Below are the code and all the weights of a small trained network. Each question names an input and a class and asks about switching units off, where a switched-off unit gives its printed mean instead of its output.

import numpy as np


def w(rows, s, z=0):
    codes = np.array(rows[::2]) - 128.0
    scale = np.full(codes.shape[1], s)
    scale[-1] = z or s
    return codes * scale


def f(y):
    return np.maximum(y, 0)


def log_softmax(a):
    a = a - a.max(-1, keepdims=True)
    return a - np.log(np.exp(a).sum(-1, keepdims=True))


def net(x, mask):
    res = np.array(x, float).reshape(1, 6) / 4 @ E
    y = f(res @ A[0][:, :-1].T + A[0][:, -1])
    res = res + np.where(mask, y, B[0][:, -1]) @ B[0][:, :-1]
    return log_softmax(res[-1] @ U[:, :-1].T + U[:, -1])


A, B = {}, {}
E = w([
[81,99,90,128,244,174],'x0',
[102,68,153,226,117,64],'x1',
[75,89,87,40,107,125],'x2',
[129,178,68,143,123,85],'x3',
[117,129,119,164,100,142],'x4',
[130,125,129,118,138,125],'x5',
],0.011)
A[0] = w([
[94,66,116,179,134,121,89],'N1',
[73,134,144,164,208,136,85],'N2',
[135,195,132,94,123,214,251],'N3',
[205,153,197,120,40,94,99],'N4',
[125,66,134,197,126,73,69],'N5',
[141,144,124,163,181,182,72],'N6',
[181,8,235,87,119,227,120],'N7',
[74,90,162,200,129,131,167],'N8',
[148,196,144,94,161,188,212],'N9',
[133,81,180,142,110,188,106],'N10',
[237,122,166,178,154,116,48],'N11',
[71,56,77,60,79,109,128],'N12',
[97,53,80,193,117,59,119],'N13',
[67,172,119,135,221,158,63],'N14',
[255,165,160,205,172,166,58],'N15',
[177,186,103,79,123,162,87],'N16',
[180,168,107,50,114,218,202],'N17',
],0.0093,0.0024)
B[0] = w([
[105,64,155,100,111,91,182],'N1',
[87,146,156,87,85,150,197],'N2',
[128,70,173,166,133,58,232],'N3',
[2,128,132,113,156,200,228],'N4',
[89,72,157,97,173,151,202],'N5',
[106,110,159,118,100,225,183],'N6',
[123,230,66,172,165,98,216],'N7',
[159,114,123,181,87,101,200],'N8',
[130,90,156,135,166,66,225],'N9',
[127,171,53,164,221,112,165],'N10',
[133,133,79,66,106,128,187],'N11',
[238,103,31,70,227,234,210],'N12',
[166,99,144,142,133,84,217],'N13',
[60,133,147,128,147,153,215],'N14',
[247,69,124,177,71,247,221],'N15',
[102,96,125,123,153,93,207],'N16',
[125,85,130,65,191,7,254],'N17',
],0.0064,0.0092)
U = w([
[241,65,84,62,83,207,136],'0',
[112,93,143,94,92,127,249],'1',
[121,123,120,143,129,90,201],'2',
[126,57,183,111,105,49,4],'3',
[1,104,194,27,52,210,43],'4',
[152,215,13,207,154,70,139],'5',
],0.0072,0.0035)

Each question gives the input, the list of numbers given to net, and the class t.
The units are the neurons (one row each of A and B). Each row of codes is followed by its name. A weight is (code - 128) times the scale printed after its matrix; where a second scale follows, it is the last column's (A, B and U).
mask holds one flag per neuron, in row order. A switched-off neuron (its flag False) gives its mean, the last column of its row in B, instead of its output. The means were averaged over made-up inputs and are rounded, as every weight is.
A unit's drop is (log p(t) with every unit on - log p(t) with that unit switched off) / (log p(t) with every unit on - log p(t) with every unit switched off).
The circuit of an input: a set's keep is (log p(t) with only the set's units on - log p(t) with every unit switched off) / (log p(t) with every unit on - log p(t) with every unit switched off). Starting from the 12 units with the biggest drops (on a tie, the unit counted first), units are removed one at a time, each time the one whose removal leaves the highest keep (on an exact tie, the one counted first), for as long as the keep stays at least 0.8.
circuit, biggest first: the units of the circuit, biggest drop first
unit that matters most: the unit with the biggest drop
k most important neurons: the k neurons with the biggest drops, biggest first
drop when u is switched off: that unit's drop, to one decimal
input [-4,3,8,0,1,8], class 0: circuit, biggest first -> [N12]
input [-6,-7,3,4,5,-6], class 3: circuit, biggest first -> [N17; N3]
input [-1,-7,5,7,-5,-2], class 3: circuit, biggest first -> [N17; N3]
input [5,-1,1,-6,-8,-6], class 2: 2 most important neurons -> [N7; N4]
input [1,-8,2,8,-3,2], class 3: circuit, biggest first -> [N17; N3; N9]
input [-3,6,-2,-8,-6,-1], class 5: circuit, biggest first -> [N7; N10]
input [0,-8,-7,2,4,6], class 3: circuit, biggest first -> [N3; N17]
input [-7,5,4,-3,-4,-3], class 4: 2 most important neurons -> [N4; N17]
input [6,8,-2,7,-7,7], class 3: 2 most important neurons -> [N13; N1]
input [-5,-2,7,-2,1,3], class 0: 2 most important neurons -> [N12; N14]
input [4,-1,6,-2,0,1], class 0: 2 most important neurons -> [N12; N4]
input [-3,-4,8,6,2,-2], class 0: 2 most important neurons -> [N12; N7]
input [-7,3,-4,-5,4,3], class 4: 2 most important neurons -> [N4; N12]
input [6,4,-1,0,-2,-1], class 4: unit that matters most -> N2
input [0,2,-6,5,0,-3], class 0: 2 most important neurons -> [N15; N7]
input [1,-5,-4,-7,-2,0], class 5: 2 most important neurons -> [N7; N10]
input [-6,-4,-1,1,2,4], class 4: drop when N7 is switched off -> 0.2
input [1,-3,1,-6,-6,3], class 2: drop when N7 is switched off -> 0.2
input [-8,-3,2,-2,0,1], class 4: drop when N5 is switched off -> -0.1
input [6,-5,3,-8,-4,7], class 5: unit that matters most -> N7
